What each symbol does to the nodes:
vif: σ>suv, θ>fal, κ>gad, ρ>dep, γ>seb, β>dal, ξ>bub
vem: σ>lod, θ>dis, κ>tev, ρ>val, γ>fos, β>mun, ξ>paf
sok: σ>nal, θ>fer, κ>suk, ρ>kan, γ>kif, β>rad, ξ>puz
pez: σ>zif, θ>voz, κ>nuv, ρ>puz, γ>bab, β>muf, ξ>kan
bil: σ>vab, θ>tuf, κ>sab, ρ>fel, γ>lom, β>bub, ξ>dal
ziz: σ>fur, θ>gol, κ>saf, ρ>zek, γ>dal, β>seb, ξ>lom
fer: σ>pil, θ>sok, κ>zek, ρ>saf, γ>vof, β>maf, ξ>der
rin: σ>val, θ>bub, κ>muv, ρ>lod, γ>kib, β>tuf, ξ>fal
voz: σ>vil, θ>pez, κ>lom, ρ>der, γ>sab, β>mak, ξ>saf
nog: σ>bet, θ>reb, κ>lef, ρ>zam, γ>nup, β>paf, ξ>mun
tum: σ>dis, θ>lod, κ>tek, ρ>bub, γ>dak, β>fel, ξ>dep
fop: σ>tud, θ>kib, κ>mak, ρ>dak, γ>bub, β>lom, ξ>seb
dop: σ>zek, θ>nup, κ>pil, ρ>fur, γ>reb, β>piz, ξ>feb
fet: σ>reb, θ>bet, κ>vof, ρ>dal, γ>zek, β>dep, ξ>fel
dem: σ>vom, θ>piz, κ>niz, ρ>gar, γ>paf, β>nup, ξ>fos
tib: σ>fal, θ>suv, κ>lon, ρ>paf, γ>gar, β>zam, ξ>val
rad: σ>niz, θ>maf, κ>vom, ρ>kal, γ>puv, β>sok, ξ>zep
sor: σ>bab, θ>ter, κ>rop, ρ>ral, γ>zif, β>tid, ξ>kap
zup: σ>seb, θ>gar, κ>rep, ρ>piz, γ>suv, β>fur, ξ>tud
ral: σ>nit, θ>riv, κ>mun, ρ>sor, γ>ran, β>tev, ξ>lef
reb: σ>fet, θ>nog, κ>kip, ρ>luk, γ>dop, β>kel, ξ>zur
riv: σ>bul, θ>ral, κ>zur, ρ>ter, γ>nug, β>kub, ξ>kip
seb: σ>zup, θ>lun, κ>nef, ρ>bis, γ>vif, β>ziz, ξ>fop
bis: σ>piz, θ>vom, κ>maf, ρ>seb, γ>dep, β>zek, ξ>dak
bab: σ>sor, θ>sab, κ>tuf, ρ>nit, γ>pez, β>muv, ξ>vap
tid: σ>muv, θ>did, κ>val, ρ>tev, γ>vus, β>sor, ξ>lon
vap: σ>kap, θ>tuz, κ>bol, ρ>kif, γ>kan, β>pap, ξ>bab
dal: σ>luk, θ>bol, κ>tuz, ρ>fet, γ>ziz, β>vif, ξ>bil
feb: σ>nik, θ>buk, κ>nug, ρ>zuz, γ>zur, β>kug, ξ>dop
mun: σ>ker, θ>zur, κ>ral, ρ>rop, γ>buk, β>vem, ξ>nog
nit: σ>ral, θ>bul, κ>ker, ρ>bab, γ>puz, β>tob, ξ>kif
luk: σ>dal, θ>zam, κ>lam, ρ>reb, γ>fur, β>suv, ξ>vab
pap: σ>lon, θ>gad, κ>fal, ρ>puv, γ>kal, β>vap, ξ>muv
zur: σ>fel, θ>mun, κ>riv, ρ>vab, γ>feb, β>dis, ξ>reb
tob: σ>tev, θ>tek, κ>lod, ρ>muv, γ>zep, β>nit, ξ>puv
vus: σ>muf, θ>sul, κ>zom, ρ>pev, γ>tid, β>zif, ξ>lav
zev: σ>pes, θ>puv, κ>dep, ρ>gad, γ>maf, β>vof, ξ>tek
zom: σ>kib, θ>tud, κ>vus, ρ>fos, γ>val, β>ven, ξ>gar
pev: σ>zep, θ>fus, κ>fos, ρ>vus, γ>tev, β>ran, ξ>niz
pes: σ>zev, θ>tem, κ>kel, ρ>lub, γ>tam, β>kip, ξ>kub
kib: σ>zom, θ>fop, κ>muf, ρ>som, γ>rin, β>nuv, ξ>lun
kal: σ>lav, θ>nef, κ>lun, ρ>rad, γ>pap, β>kan, ξ>muf
niz: σ>rad, θ>tam, κ>dem, ρ>lav, γ>tem, β>nal, ξ>pev
tuz: σ>lam, θ>vap, κ>dal, ρ>vof, γ>saf, β>gad, ξ>sab
maf: σ>tam, θ>rad, κ>bis, ρ>nef, γ>zev, β>fer, ξ>keb
saf: σ>mir, θ>kan, κ>ziz, ρ>fer, γ>tuz, β>nef, ξ>voz
muf: σ>vus, θ>mak, κ>kib, ρ>zep, γ>muv, β>pez, ξ>kal
suk: σ>nup, θ>zek, κ>sok, ρ>gol, γ>bet, β>vom, ξ>fab
tud: σ>fop, θ>zom, κ>sul, ρ>kug, γ>mas, β>zuz, ξ>zup
lav: σ>kal, θ>rep, κ>gar, ρ>niz, γ>lon, β>bak, ξ>vus
ter: σ>sab, θ>sor, κ>vab, ρ>riv, γ>vil, β>did, ξ>lam
lef: σ>kif, θ>kip, κ>nog, ρ>kap, γ>nal, β>tem, ξ>ral
zam: σ>bol, θ>luk, κ>kap, ρ>nog, γ>kon, β>tib, ξ>rop
fab: σ>buk, θ>nik, κ>puz, ρ>nuv, γ>ker, β>som, ξ>suk
lod: σ>vem, θ>tum, κ>tob, ρ>rin, γ>som, β>ker, ξ>luf
kon: σ>gol, θ>fur, κ>bak, ρ>nup, γ>zam, β>gar, ξ>ven
bet: σ>nog, θ>fet, κ>kif, ρ>bol, γ>suk, β>luf, ξ>ker
lon: σ>pap, θ>lub, κ>tib, ρ>tem, γ>lav, β>kap, ξ>tid
puz: σ>ran, θ>der, κ>fab, ρ>pez, γ>nit, β>zep, ξ>sok
nik: σ>feb, θ>fab, κ>der, ρ>lom, γ>fel, β>dak, ξ>zek
nug: σ>der, θ>ran, κ>feb, ρ>vil, γ>riv, β>fus, ξ>pil
ran: σ>puz, θ>nug, κ>buk, ρ>zif, γ>ral, β>pev, ξ>nal
gol: σ>kon, θ>ziz, κ>kan, ρ>suk, γ>bol, β>lun, ξ>nuv
zek: σ>dop, θ>suk, κ>fer, ρ>ziz, γ>fet, β>bis, ξ>nik
kub: σ>tek, θ>tev, κ>dis, ρ>did, γ>fus, β>riv, ξ>pes
fos: σ>som, θ>kug, κ>pev, ρ>zom, γ>vem, β>buk, ξ>dem
mak: σ>sul, θ>muf, κ>fop, ρ>keb, γ>zuf, β>voz, ξ>nef
lub: σ>gad, θ>lon, κ>suv, ρ>pes, γ>rep, β>lam, ξ>did
buk: σ>fab, θ>feb, κ>ran, ρ>ven, γ>mun, β>fos, ξ>nup
dep: σ>kel, θ>luf, κ>zev, ρ>vif, γ>bis, β>fet, ξ>tum
fur: σ>ziz, θ>kon, κ>mir, ρ>dop, γ>luk, β>zup, ξ>zuz
tem: σ>puv, θ>pes, κ>paf, ρ>lon, γ>niz, β>lef, ξ>tev
vom: σ>dem, θ>bis, κ>rad, ρ>lun, γ>luf, β>suk, ξ>som
kap: σ>vap, θ>lam, κ>zam, ρ>lef, γ>bak, β>lon, ξ>sor
val: σ>rin, θ>mas, κ>tid, ρ>vem, γ>zom, β>rop, ξ>tib
zif: σ>pez, θ>vil, κ>ven, ρ>ran, γ>sor, β>vus, ξ>bak
bul: σ>riv, θ>nit, κ>fel, ρ>sab, γ>der, β>tek, ξ>vof
zuz: σ>lom, θ>ven, κ>vil, ρ>feb, γ>vab, β>tud, ξ>fur
pil: σ>fer, θ>nal, κ>dop, ρ>mir, γ>kip, β>tam, ξ>nug
kug: σ>dak, θ>fos, κ>fus, ρ>tud, γ>dis, β>feb, ξ>piz
kif: σ>lef, θ>vof, κ>bet, ρ>vap, γ>sok, β>puv, ξ>nit
did: σ>zuf, θ>tid, κ>mas, ρ>kub, γ>sul, β>ter, ξ>lub
zuf: σ>did, θ>muv, κ>bub, ρ>tek, γ>mak, β>sab, ξ>gad
vab: σ>bil, θ>rop, κ>ter, ρ>zur, γ>zuz, β>mas, ξ>luk
puv: σ>tem, θ>zev, κ>luf, ρ>pap, γ>rad, β>kif, ξ>tob
fus: σ>keb, θ>pev, κ>kug, ρ>sul, γ>kub, β>nug, ξ>tam
gar: σ>lun, θ>zup, κ>lav, ρ>dem, γ>tib, β>kon, ξ>zom
bak: σ>kan, θ>mir, κ>kon, ρ>nal, γ>kap, β>lav, ξ>zif
tev: σ>tob, θ>kub, κ>vem, ρ>tid, γ>pev, β>ral, ξ>tem
vil: σ>voz, θ>zif, κ>zuz, ρ>nug, γ>ter, β>sul, ξ>mir
mas: σ>bub, θ>val, κ>did, ρ>dis, γ>tud, β>vab, ξ>suv
kan: σ>bak, θ>saf, κ>gol, ρ>sok, γ>vap, β>kal, ξ>pez
nuv: σ>ven, θ>lom, κ>pez, ρ>fab, γ>tuf, β>kib, ξ>gol
kel: σ>dep, θ>paf, κ>pes, ρ>suv, γ>piz, β>reb, ξ>dis
rop: σ>tuf, θ>vab, κ>sor, ρ>mun, γ>ven, β>val, ξ>zam
ker: σ>mun, θ>fel, κ>nit, ρ>tuf, γ>fab, β>lod, ξ>bet
tuf: σ>rop, θ>bil, κ>bab, ρ>ker, γ>nuv, β>rin, ξ>bol
keb: σ>fus, θ>zep, κ>dak, ρ>mak, γ>tek, β>der, ξ>maf
dak: σ>kug, θ>som, κ>keb, ρ>fop, γ>tum, β>nik, ξ>bis
rep: σ>nef, θ>lav, κ>zup, ρ>tam, γ>lub, β>mir, ξ>sul
mir: σ>saf, θ>bak, κ>fur, ρ>pil, γ>lam, β>rep, ξ>vil
vof: σ>kip, θ>kif, κ>fet, ρ>tuz, γ>fer, β>zev, ξ>bul
tam: σ>maf, θ>niz, κ>piz, ρ>rep, γ>pes, β>pil, ξ>fus
som: σ>fos, θ>dak, κ>zep, ρ>kib, γ>lod, β>fab, ξ>vom
lom: σ>zuz, θ>nuv, κ>voz, ρ>nik, γ>bil, β>fop, ξ>ziz
suv: σ>vif, θ>tib, κ>lub, ρ>kel, γ>zup, β>luk, ξ>mas
lun: σ>gar, θ>seb, κ>kal, ρ>vom, γ>fal, β>gol, ξ>kib
lam: σ>tuz, θ>kap, κ>luk, ρ>kip, γ>mir, β>lub, ξ>ter
zep: σ>pev, θ>keb, κ>som, ρ>muf, γ>tob, β>puz, ξ>rad
muv: σ>tid, θ>zuf, κ>rin, ρ>tob, γ>muf, β>bab, ξ>pap
nup: σ>suk, θ>dop, κ>nal, ρ>kon, γ>nog, β>dem, ξ>buk
kip: σ>vof, θ>lef, κ>reb, ρ>lam, γ>pil, β>pes, ξ>riv
sab: σ>ter, θ>bab, κ>bil, ρ>bul, γ>voz, β>zuf, ξ>tuz
der: σ>nug, θ>puz, κ>nik, ρ>voz, γ>bul, β>keb, ξ>fer
gad: σ>lub, θ>pap, κ>vif, ρ>zev, γ>nef, β>tuz, ξ>zuf
sul: σ>mak, θ>vus, κ>tud, ρ>fus, γ>did, β>vil, ξ>rep
bol: σ>zam, θ>dal, κ>vap, ρ>bet, γ>gol, β>fal, ξ>tuf
fel: σ>zur, θ>ker, κ>bul, ρ>bil, γ>nik, β>tum, ξ>fet
nef: σ>rep, θ>kal, κ>seb, ρ>maf, γ>gad, β>saf, ξ>mak
nal: σ>sok, θ>pil, κ>nup, ρ>bak, γ>lef, β>niz, ξ>ran
luf: σ>paf, θ>dep, κ>puv, ρ>fal, γ>vom, β>bet, ξ>lod
dis: σ>tum, θ>vem, κ>kub, ρ>mas, γ>kug, β>zur, ξ>kel
bub: σ>mas, θ>rin, κ>zuf, ρ>tum, γ>fop, β>bil, ξ>vif
tek: σ>kub, θ>tob, κ>tum, ρ>zuf, γ>keb, β>bul, ξ>zev
piz: σ>bis, θ>dem, κ>tam, ρ>zup, γ>kel, β>dop, ξ>kug
paf: σ>luf, θ>kel, κ>tem, ρ>tib, γ>dem, β>nog, ξ>vem
fal: σ>tib, θ>vif, κ>pap, ρ>luf, γ>lun, β>bol, ξ>rin
ven: σ>nuv, θ>zuz, κ>zif, ρ>buk, γ>rop, β>zom, ξ>kon

The rows follow the links: the fewer symbols apart two nodes are, the more alike their rows tend to be.

Each row is also shifted at random along 5 hidden directions that mean nothing.

Known rows, each with its node:
60;1;5;-6;-26;6;-2;-14;-2;-16;4;24;18;-7;-19;8;17;1;6;-3;-8;2;4;-12;3;-15;-7;6;-4;-1;-17;-2;6;-3;-20;1;-13;3;7;10;9;-14;12;-10;-3;8;20;-26;5;30;5;2;5;-8;-9;-8;10;-12;7;-4;-9; node pes
-8;-10;-20;-8;-4;-14;14;-18;-5;7;-12;4;2;-8;-29;-4;-20;1;-6;-9;-10;-6;-12;-11;-14;5;1;6;-6;-7;11;5;-6;4;-15;-11;15;-16;26;28;7;-4;-10;-5;-29;2;-12;0;22;25;-4;22;-8;-12;19;-10;-19;5;-9;-6;-7; node kap
-18;6;14;4;21;4;2;11;11;-11;-2;-12;4;-11;33;0;4;8;13;1;-13;-8;22;13;16;-28;12;-9;-17;3;-24;9;2;-12;-8;-1;8;3;-9;1;0;7;4;-5;20;6;19;7;-28;-5;16;4;8;9;-5;-5;22;9;13;-2;12; node luf
-48;-17;-3;-7;17;25;1;-8;13;1;11;-17;6;3;-11;-5;-17;-27;-9;-17;-11;6;-2;-3;-1;-15;0;-12;-7;1;6;-22;12;7;2;-18;-4;-11;16;1;-8;5;7;29;-9;10;-10;18;-11;-5;-18;1;8;12;21;1;9;-7;1;15;-1; node fel
28;10;5;18;-6;-5;-4;30;22;22;13;12;14;-10;2;-5;-20;14;-16;8;-15;-8;-17;13;9;-16;-9;23;30;-6;7;3;16;22;8;24;-9;14;8;2;6;-15;13;-12;-27;4;-4;-11;-19;4;-17;-40;-7;11;-6;4;-7;-23;-25;-10;-2; node som
-59;-7;20;4;11;2;-16;14;3;-18;12;-2;10;-1;5;21;-8;1;14;-10;-3;-1;6;-9;-2;-12;11;-12;-10;-2;-11;-1;1;-17;-20;6;-14;-1;-14;0;-1;13;13;-2;1;10;8;-9;0;-11;-18;-21;13;8;-9;-7;4;-8;15;2;-11; node tob
40;18;-18;13;-16;-15;-22;10;-22;6;-20;20;9;4;-2;-28;-7;-2;-5;21;-2;26;-11;5;14;27;7;8;1;-15;16;-12;-9;25;13;18;-24;16;0;-3;-8;2;-8;-9;28;-7;-1;14;4;-2;6;-2;-27;12;11;26;-18;13;-10;-15;6; node muf
16;8;13;-11;6;-6;14;-6;8;-2;-1;-4;-17;-14;17;-4;-7;-6;-11;4;-9;-32;-12;9;-4;-12;-7;16;10;3;1;16;3;-7;-2;-8;11;4;13;9;19;-17;7;10;-20;9;-4;-13;0;10;32;5;4;7;-1;-7;9;-1;-4;-3;0; node nog
21;-2;4;0;-2;0;7;5;19;8;2;14;-17;1;33;4;2;-9;-4;2;15;-22;-30;4;-12;-1;-17;16;22;2;-5;17;11;-8;2;13;0;-1;15;-1;8;6;-3;4;-22;-6;-14;-4;-7;-3;7;-22;9;-5;-10;-15;2;-10;6;6;-4; node buk
1;-5;-11;3;-4;-2;-9;7;-4;20;-11;3;9;1;-16;-19;-21;-27;-8;7;-21;6;-35;-16;7;-4;3;20;9;-15;30;-19;-7;25;20;-7;-13;-6;35;17;13;-17;-3;21;-16;11;-17;9;6;20;5;-3;-17;26;38;16;-17;-5;-4;4;-7; node nit
-18;-25;-2;15;2;19;11;4;4;-10;-14;-25;-21;18;9;18;-6;0;10;-8;5;-1;21;-2;4;-12;3;-17;-22;19;-4;16;-8;-15;1;-9;3;-5;-16;-1;-8;16;-30;-6;25;2;7;17;-12;-10;-10;12;16;6;0;-2;21;9;20;15;-5; node fer
27;-9;-3;0;12;1;10;-2;-3;-1;-17;-9;1;1;-12;-22;-24;-20;1;0;-19;11;5;-6;8;-12;6;3;-19;-20;5;-13;-10;11;16;-11;-4;-5;21;3;1;2;1;20;2;1;-9;12;15;7;3;9;-5;17;22;13;1;-1;-5;-6;2; node kif
-15;0;9;-10;14;15;16;-15;3;-10;-11;-16;-10;13;6;3;5;-10;-3;9;-14;-7;7;-7;-6;-10;-8;-7;-18;7;-12;13;-17;9;-1;-16;5;7;-17;24;16;-4;-12;9;8;11;-2;9;-7;11;18;8;-5;5;6;-7;28;23;27;6;-8; node kip
-4;5;20;-3;25;-13;-7;6;-12;-25;5;9;-3;-21;14;8;7;12;5;4;0;4;28;6;4;-5;20;-11;-4;7;-8;-9;12;-12;-2;-12;6;-17;4;-15;-6;1;10;6;11;-15;5;10;-4;5;9;8;5;-1;-7;11;6;-6;-8;-14;15; node fal
-50;-22;-25;5;-9;-18;7;-2;-3;-2;-5;19;0;-10;-27;20;-20;24;14;-17;9;11;-14;-1;-3;-6;4;-5;-9;6;-3;10;7;-2;-5;4;23;-2;10;10;-1;-2;-6;-21;-19;4;20;-19;36;-9;-23;6;-2;-23;-1;-13;-13;-1;-9;-9;-5; node lav
0;13;-22;-11;24;0;-3;-13;-1;-1;7;-25;6;23;-12;-28;-20;-19;-14;17;0;32;2;2;-8;7;4;-12;5;-14;32;-34;-16;34;13;-13;-14;3;-37;2;-17;16;2;20;14;-9;-16;24;-15;2;-7;7;-37;7;32;14;1;25;-13;8;6; node bil
-8;-10;-7;9;-12;0;-2;-6;6;0;-8;7;3;10;-11;1;9;17;-11;-8;-1;-6;-4;17;8;-12;-9;0;7;3;-2;7;21;-10;0;12;10;-4;25;1;-8;-18;10;-3;-17;16;16;-27;2;6;-2;8;-3;-4;-10;-10;2;-11;-11;-4;-4; node piz
-7;23;15;-2;11;1;-6;9;10;1;16;-1;12;-28;9;-7;-7;-6;-10;0;-8;6;-1;-4;10;4;16;-5;20;-1;0;-15;5;9;-9;-1;3;-4;2;7;0;0;19;6;-5;-8;3;-3;-10;1;-7;-18;-7;-7;0;3;-3;-5;-23;-16;8; node rin
-75;-4;2;-21;11;-4;11;-22;-11;-14;-17;-7;0;-4;-3;12;-1;-15;17;-5;12;1;0;-18;-10;14;2;-4;-18;-11;11;-5;-8;-13;-22;-18;10;-20;-28;-5;0;20;-5;12;-6;-6;-20;11;11;-14;5;15;1;-9;-4;2;0;27;25;4;-1; node sor
25;-5;-6;-14;-5;-13;-22;-14;0;-4;3;4;19;-3;-43;2;-3;20;-18;-13;-3;24;11;7;-8;0;-2;-12;3;-5;5;-9;12;-6;-13;-9;-5;-4;20;5;-14;-21;23;1;-10;-4;16;-29;23;12;-18;17;-7;-14;-4;-4;-4;-12;-29;-13;12; node suv
-66;0;-5;8;7;18;16;-1;15;-10;4;-15;21;21;1;2;-10;4;3;7;-3;7;23;11;1;-27;3;-18;-20;8;1;-2;-20;25;4;-8;-9;9;-16;20;-4;6;8;-2;15;23;16;7;-14;19;-7;9;-5;15;20;3;20;4;12;-1;7; node zev
46;12;12;-3;3;-4;-4;4;-13;-5;-14;6;15;-12;4;-15;5;5;-1;1;-21;13;12;-3;16;-17;18;2;-12;-13;-4;-6;-8;3;5;1;-13;11;15;2;-5;-4;17;-2;24;-1;20;4;3;5;4;-6;-11;16;8;21;8;3;10;-14;6; node puv
-3;16;27;10;2;-11;-6;22;-3;-5;1;22;-11;-18;36;10;16;15;11;9;6;-13;-2;10;1;16;1;1;-5;11;-16;21;-3;-8;5;7;7;11;12;2;15;-4;-16;-29;17;-8;21;11;-7;1;25;-6;15;-4;-11;16;2;-7;8;-16;5; node kal
-30;-15;-1;1;-1;-2;-6;1;-13;10;6;-2;-20;5;-13;7;2;-16;1;-2;15;10;-5;-9;-9;11;0;-15;-3;8;12;-10;7;-1;0;-3;8;-7;-4;-21;-19;20;-16;17;9;-13;-14;22;-2;-20;-21;8;3;5;-3;0;0;-10;-2;14;5; node lom
27;5;-21;8;-4;13;17;-11;22;6;-1;-17;-9;26;0;-21;-10;0;-16;4;2;-9;-5;16;4;-7;-23;14;1;-1;9;13;-7;13;14;2;6;10;0;19;-4;-2;-14;3;1;16;-16;5;2;6;2;8;-14;-2;19;-5;11;8;-3;7;-13; node dop
78;-6;-14;2;1;-16;10;-18;15;21;-5;-5;-13;10;1;-28;-10;6;-16;12;-2;-11;-25;9;14;6;-22;16;13;-11;18;10;1;4;10;11;10;1;28;0;-5;2;-8;6;0;0;-19;3;20;-3;20;11;-13;-1;4;-4;0;-6;-8;-4;-15; node nup
-30;18;23;-19;-4;-9;3;-7;-30;-14;-10;26;5;-8;8;-5;13;-9;5;5;-6;9;4;-4;3;13;9;14;-4;-18;-3;1;1;-3;-5;3;-6;-2;-2;-9;8;-8;14;-6;0;-12;-1;-5;16;8;7;-1;-3;-1;-6;-3;-10;14;-1;-2;8; node tid
43;-16;-14;5;-14;9;0;-13;15;6;-4;-12;-11;12;-9;5;5;-7;3;-5;10;-2;3;-1;-7;5;-17;0;6;-1;5;-11;15;-7;-12;3;0;8;-19;-16;-25;2;7;8;11;3;-11;0;13;-20;-13;-4;0;-4;-4;-8;6;14;12;24;-7; node feb
37;6;-16;-3;1;5;6;-24;22;-19;3;-14;22;14;-16;-7;-5;5;-4;-5;-9;9;30;3;5;-16;1;-7;-1;7;-12;-15;9;5;-18;0;-4;11;-26;7;-19;-1;26;0;1;17;5;-24;-6;9;-17;5;-7;-2;10;-16;6;9;-4;7;10; node kel
26;-2;18;-4;-16;2;-3;-1;-12;-5;5;8;3;-7;-3;23;18;-12;10;-13;-4;-22;-19;-22;-9;-4;6;2;0;2;-11;3;2;-12;-17;-3;-6;-3;2;-3;12;-9;4;15;-37;9;3;-13;6;15;-8;-9;19;-5;-18;-16;-12;-26;29;8;-8; node riv
-10;-2;-15;9;-21;10;23;-12;-1;20;-14;-3;-12;24;-15;-8;-1;6;-6;10;-4;-15;-12;4;-5;-2;-14;19;-6;0;-2;21;-19;7;12;2;8;-8;13;3;8;-13;-18;5;0;11;0;0;6;19;28;9;-9;2;0;-5;5;2;11;6;-23; node pil
-47;5;10;-15;-13;0;-1;-22;-26;-5;-25;12;11;2;7;-16;5;-16;-2;8;-15;-9;-1;-9;6;-3;3;21;4;-13;7;-4;16;-9;-3;12;-15;5;17;-5;0;-6;13;27;15;0;2;-13;24;-3;12;2;6;20;-6;8;1;11;3;5;-21; node tev
58;5;-14;-6;-18;-6;-3;13;14;7;7;6;22;8;-10;11;-1;-3;5;8;14;2;-29;0;-12;17;-6;16;22;-3;9;17;-15;12;-13;9;12;15;-7;16;12;4;-8;-16;-22;-3;-14;0;7;-8;-13;-17;-12;-24;7;-17;-33;4;-8;2;4; node zif
20;-2;-10;13;0;-11;-3;6;-16;8;-28;0;3;12;1;-10;-8;16;-4;7;-6;14;7;10;16;-11;6;4;-18;-11;2;4;6;1;16;10;-14;9;8;-16;-6;2;-2;1;24;-2;3;2;22;-7;9;13;0;18;1;19;18;11;0;-9;-2; node rad
50;-30;8;16;9;-6;4;3;-13;-3;-8;6;-19;-5;24;-2;4;4;5;-10;0;-11;1;-4;11;-3;9;-12;-11;2;1;4;13;-31;7;-2;9;0;13;-30;-13;20;-14;15;15;-6;4;18;8;-21;13;10;9;23;-13;16;14;-1;5;13;-3; node suk
24;4;-9;-13;-13;5;-9;-8;-12;14;-6;10;0;-4;-34;-6;6;-16;-4;5;5;0;-22;-14;0;16;0;1;1;0;8;-12;-8;8;-5;-7;-10;-10;5;1;1;-9;-1;20;-5;-5;-17;-2;12;11;4;7;-17;-3;2;7;-19;0;-8;6;-5; node ter
-13;20;17;11;-9;13;-6;2;-14;2;5;5;12;2;3;-6;11;-8;-3;11;-18;-2;-3;5;17;-18;11;5;4;-1;-10;-10;-9;15;5;7;-17;8;-11;9;4;-4;22;3;4;15;6;-2;-13;28;8;-9;-2;21;18;13;8;-17;0;6;-12; node tek
-8;-12;-16;9;-14;9;4;-12;2;5;-20;-5;4;27;-30;-3;8;24;3;-5;-7;1;14;3;2;-7;-11;-1;-6;13;-7;2;4;2;6;13;-15;-1;-5;1;-6;-6;-6;-10;26;15;15;-19;22;-1;-5;21;8;-1;-4;7;2;6;11;-3;-1; node tam
9;7;-8;0;0;-4;12;0;11;8;11;-1;-28;1;-9;0;12;21;-11;1;13;-22;-9;5;-4;10;-15;3;11;10;-8;19;1;-2;4;-9;13;-8;5;9;13;-3;-18;4;-5;-8;2;8;-4;10;28;10;4;-14;-9;-16;-5;-15;-7;1;-3; node fur
-26;8;-4;-25;13;-6;8;-12;9;-12;7;-12;9;-10;12;-2;-1;1;6;10;12;19;15;-6;5;4;0;-3;4;-17;13;-5;3;2;-8;5;-4;7;-28;1;-8;6;19;-5;19;-11;-4;-1;-8;-4;3;2;-19;-14;2;-5;6;25;-7;-11;16; node val
52;-7;-24;-19;21;-18;10;-22;-4;6;-15;-12;12;-1;-32;-26;-6;-10;-17;-1;1;20;2;-7;1;16;0;-1;-8;-24;30;-17;-4;-1;-8;-21;2;-12;5;11;-16;4;1;22;8;-7;-21;1;27;-2;1;24;-34;-11;19;12;1;28;-16;-9;10; node zam
15;3;-12;1;3;-24;-7;-5;12;2;0;6;7;-1;-4;-6;-11;19;-6;-6;7;14;1;21;0;0;-2;7;1;-10;1;8;9;0;-3;6;7;-1;-5;-2;-12;-3;7;-9;7;-11;6;-8;12;-4;1;6;-12;-13;-14;-2;-1;4;-11;-12;12; node gar
-11;4;3;-12;12;-9;-1;-22;-4;-24;-2;5;10;-5;11;-17;11;16;-3;-2;7;6;19;8;0;5;11;3;-1;-7;2;1;2;-10;-7;-7;16;-9;10;5;-3;2;18;-2;12;-19;6;2;6;10;21;21;-4;-2;-5;4;4;20;-14;-12;8; node tib
-49;-11;-15;-13;12;-3;1;-2;34;-2;26;-29;1;-7;-21;7;-12;-10;10;-9;10;4;-3;-2;-12;-1;2;-14;9;8;0;-10;-11;9;-26;-22;9;-12;-35;25;3;4;-4;-2;-34;7;-19;-3;-9;4;-19;5;2;-14;8;-31;-11;11;-1;7;9; node vab
-1;2;13;13;22;18;7;0;-5;-10;4;-15;-23;-5;52;-4;8;-19;5;26;-3;-23;-6;4;10;10;-12;-2;6;-7;-7;12;11;-12;13;5;-2;11;-4;-18;1;13;-7;19;32;-10;-17;22;-28;-18;23;-12;8;19;-14;8;16;17;25;14;1; node fab

Start, symbols taken left to right, then the node you end at.
Answers are names.
7;-13;-6;15;4;-13;8;6;-20;4;0;-2;-5;-3;2;8;-6;11;5;5;-4;9;-16;-13;-3;9;-1;-6;-7;7;7;5;-17;3;15;-3;19;-10;10;-2;-1;12;-27;-13;8;-15;-4;15;9;-15;-5;9;6;-5;-11;12;-15;7;3;-13;-2
σ ξ ξ: bak
-14;3;12;-7;14;-3;1;-5;-19;-1;-2;3;-11;-21;2;-9;-4;-14;7;1;-6;-1;-16;-13;-7;9;15;0;3;-12;7;-5;-12;8;-2;-6;4;-2;5;1;14;9;-13;5;-13;-8;-5;12;-2;2;-5;-2;7;14;12;15;-9;7;-8;9;-2
γ ξ γ σ γ: bak
23;-9;-9;-5;-3;-12;-3;-14;-4;-3;-21;5;33;9;-28;-5;-13;17;1;-15;-19;10;0;-4;7;-11;-5;13;-3;-20;0;-15;12;2;-5;6;-20;5;36;3;4;-4;23;2;-8;7;9;-30;28;10;-15;16;-4;-5;28;1;-2;2;-4;-2;-4
θ κ β ξ: zur
-61;-19;4;24;12;17;0;5;14;-10;7;-15;-1;10;1;9;-3;15;1;-8;1;3;23;4;10;-24;-2;-17;-1;3;-2;-11;16;-6;10;-1;-7;9;-23;-14;-22;16;11;6;27;-3;3;-11;-6;-11;-19;-8;11;13;-4;-10;13;-2;2;15;5
σ κ β ρ ρ: nug
6;15;-10;-10;-2;-3;-4;-11;4;14;-7;4;15;-5;-13;-33;-5;-6;-18;0;-16;8;-23;-6;13;-8;-6;24;28;-22;14;-11;19;9;-4;10;-8;16;33;-1;-10;-23;20;27;-19;14;-2;-22;10;14;4;0;-15;9;8;12;-3;-5;-29;-8;-8
γ β κ: ran
11;14;9;3;11;-12;-8;6;10;-2;19;1;9;-6;-15;-5;-2;13;-6;1;2;20;4;11;-5;1;11;-8;6;19;0;-12;-3;13;-1;-10;3;3;-1;7;0;-11;15;-6;-14;-1;20;-3;-5;19;-6;7;-1;-5;15;5;0;-13;-30;-14;18
ρ σ ξ θ: vem
-24;6;5;-22;-4;-4;-12;-9;-7;0;3;5;7;-13;-24;-6;15;-5;-9;-7;12;8;10;-4;8;6;7;-8;10;-5;10;-7;20;-13;0;-4;-1;-2;14;-9;-7;-4;23;9;-12;-10;9;-19;15;11;-3;5;2;-12;-7;-4;-7;-7;-19;-11;2
ρ γ β: feb
-9;-17;-25;-10;6;-14;5;-28;-10;7;-13;-19;-20;1;11;-22;3;-2;-6;0;26;15;-10;-10;-3;15;-10;-3;7;-6;22;-1;-1;-1;6;12;-5;-9;-21;-16;-18;15;-7;7;24;-10;-33;13;10;-22;1;8;-28;-3;-2;8;0;35;-2;6;2
ξ γ κ: kap
17;14;-8;-8;-1;-12;-4;5;15;11;2;6;4;6;27;-4;4;3;1;21;11;9;8;18;-3;16;-9;-6;18;-11;4;11;-5;-2;1;13;9;8;-44;-2;2;-1;12;-26;14;-13;3;2;-11;-14;1;-15;-24;-23;-16;0;-6;25;3;-7;2
β γ ξ ξ: rop
-21;15;6;20;-24;12;-10;26;4;-5;6;16;5;1;10;9;-1;5;0;11;-5;3;-1;6;-4;-11;-2;0;6;2;-14;-5;-3;5;11;13;-19;16;-4;8;5;2;7;-5;-8;20;14;-13;-16;10;-7;-14;7;3;3;4;-7;-25;7;7;-5
θ κ θ: dak
-41;-34;-3;-13;2;-7;0;-20;-1;5;-8;-14;10;7;-16;2;-16;-17;14;-17;-7;-3;-11;-24;-23;-12;2;2;-9;-19;3;-13;-5;-13;-18;-15;-16;-11;-10;1;-2;12;7;15;-12;7;-29;-10;23;-13;-23;-1;-6;4;11;-7;-13;18;8;15;-6
κ γ ρ: ven
17;-11;-19;-16;4;-12;-1;-25;5;-3;6;-7;5;-10;-39;-1;-1;4;-10;-15;12;9;-8;-12;-2;8;-1;-15;-3;3;4;-5;10;-11;-22;-13;10;-26;11;-2;-3;4;-5;18;-20;5;3;-5;14;15;-6;21;3;-4;3;-11;-4;-9;-14;-7;7
β κ ξ β: ter
-20;-30;-10;4;5;4;-2;-10;-9;-3;-13;-4;10;7;-30;5;-12;-10;8;-16;-3;16;16;-18;0;-14;20;-7;-31;5;7;-23;-5;-10;-7;-26;-6;-8;-2;3;-13;11;-9;18;8;8;0;3;17;7;-24;19;15;21;14;-8;10;9;6;13;-2
β ρ γ γ: gad
